Below are the code and all the weights of a small trained network. Each question names an input and a class and asks about switching units off, where a switched-off unit gives its printed mean instead of its output.

import numpy as np


def w(rows, s, z=0):
    codes = np.array(rows[::2]) - 128.0
    scale = np.full(codes.shape[1], s)
    scale[-1] = z or s
    return codes * scale


def f(y):
    return y / 2 * (1 + np.tanh(0.7978845608 * (y + 0.044715 * y**3)))


def log_softmax(a):
    a = a - a.max(-1, keepdims=True)
    return a - np.log(np.exp(a).sum(-1, keepdims=True))


def net(x, mask):
    res = np.array(x, float).reshape(1, 5) / 4 @ E
    y = f(res @ A[0][:, :-1].T + A[0][:, -1])
    res = res + np.where(mask, y, B[0][:, -1]) @ B[0][:, :-1]
    return log_softmax(res[-1] @ U[:, :-1].T + U[:, -1])


A, B = {}, {}
E = w([
[162,97,125,8],'x0',
[128,129,128,128],'x1',
[87,191,39,102],'x2',
[128,128,127,129],'x3',
[221,215,142,132],'x4',
],0.015)
A[0] = w([
[88,161,132,248,239],'n1',
[127,115,116,84,255],'n2',
[165,89,169,88,147],'n3',
[169,65,250,153,232],'n4',
[231,226,151,130,171],'n5',
[140,105,140,104,118],'n6',
[126,86,146,171,182],'n7',
],0.015,0.013)
B[0] = w([
[99,175,107,251,252],'n1',
[91,99,103,71,190],'n2',
[146,87,142,114,167],'n3',
[153,98,251,163,231],'n4',
[255,159,108,123,233],'n5',
[145,110,147,113,140],'n6',
[105,126,157,156,175],'n7',
],0.019,0.025)
U = w([
[45,118,188,175,181],'0',
[80,36,178,72,188],'1',
[183,184,172,175,3],'2',
[208,87,159,70,51],'3',
[2,163,12,149,165],'4',
[27,111,39,19,226],'5',
[152,227,16,149,113],'6',
[172,169,27,9,81],'7',
],0.0098,0.003)

Each question gives the input, the list of numbers given to net, and the class t.
The units are the neurons (one row each of A and B). Each row of codes is followed by its name. A weight is (code - 128) times the scale printed after its matrix; where a second scale follows, it is the last column's (A, B and U).
mask holds one flag per neuron, in row order. A switched-off neuron (its flag False) gives its mean, the last column of its row in B, instead of its output. The means were averaged over made-up inputs and are rounded, as every weight is.
A unit's drop is (log p(t) with every unit on - log p(t) with that unit switched off) / (log p(t) with every unit on - log p(t) with every unit switched off).
The circuit of an input: a set's keep is (log p(t) with only the set's units on - log p(t) with every unit switched off) / (log p(t) with every unit on - log p(t) with every unit switched off). Starting from all 7 units, units are removed one at a time, each time the one whose removal leaves the highest keep (on an exact tie, the one counted first), for as long as the keep stays at least 0.8.
units of the circuit, in order: the units of the circuit, biggest drop first
unit that matters most: the unit with the biggest drop
top k neurons: the k neurons with the biggest drops, biggest first
drop of u: that unit's drop, to one decimal
input [-6,7,6,-7,-7], class 4: top 2 neurons : n4, n5
input [-2,-5,-6,-8,-2], class 0: unit that matters most : n5
input [1,-7,7,1,-1], class 5: units of the circuit, in order : n1, n5, n4
input [4,-6,6,8,1], class 7: units of the circuit, in order : n1, n4
input [5,-7,2,0,-6], class 5: units of the circuit, in order : n4, n5, n1
input [1,-8,1,6,2], class 7: top 2 neurons : n1, n4
input [3,-7,5,-7,1], class 7: top 2 neurons : n1, n4
input [4,4,0,4,-1], class 1: units of the circuit, in order : n5, n1
input [8,0,1,-6,-1], class 5: top 3 neurons : n4, n5, n2
input [-7,5,7,-2,1], class 6: top 2 neurons : n4, n2
input [6,1,6,5,-2], class 5: top 3 neurons : n5, n1, n4
input [2,0,7,-3,3], class 7: top 2 neurons : n1, n4
input [7,-7,2,-2,-1], class 5: top 2 neurons : n4, n5
input [2,4,1,-5,-4], class 5: top 2 neurons : n4, n1
input [-8,-5,3,-5,-8], class 4: units of the circuit, in order : n4
input [6,-3,4,-8,2], class 7: top 2 neurons : n4, n1
input [1,8,-2,-1,-7], class 1: units of the circuit, in order : n1, n5
input [3,7,1,7,7], class 7: units of the circuit, in order : n4, n1
input [3,-2,7,-5,5], class 7: units of the circuit, in order : n1, n4
input [-3,-2,5,3,8], class 6: units of the circuit, in order : n4
input [8,5,-1,7,0], class 1: top 2 neurons : n5, n2
input [1,4,-7,0,8], class 3: top 2 neurons : n1, n3
input [1,-7,5,7,0], class 5: top 3 neurons : n1, n5, n4
input [-4,1,4,-2,0], class 4: drop of n5 : 0.5
input [2,-4,6,1,-7], class 5: drop of n1 : 0.4
input [-1,8,1,-8,-3], class 4: drop of n5 : 0.3
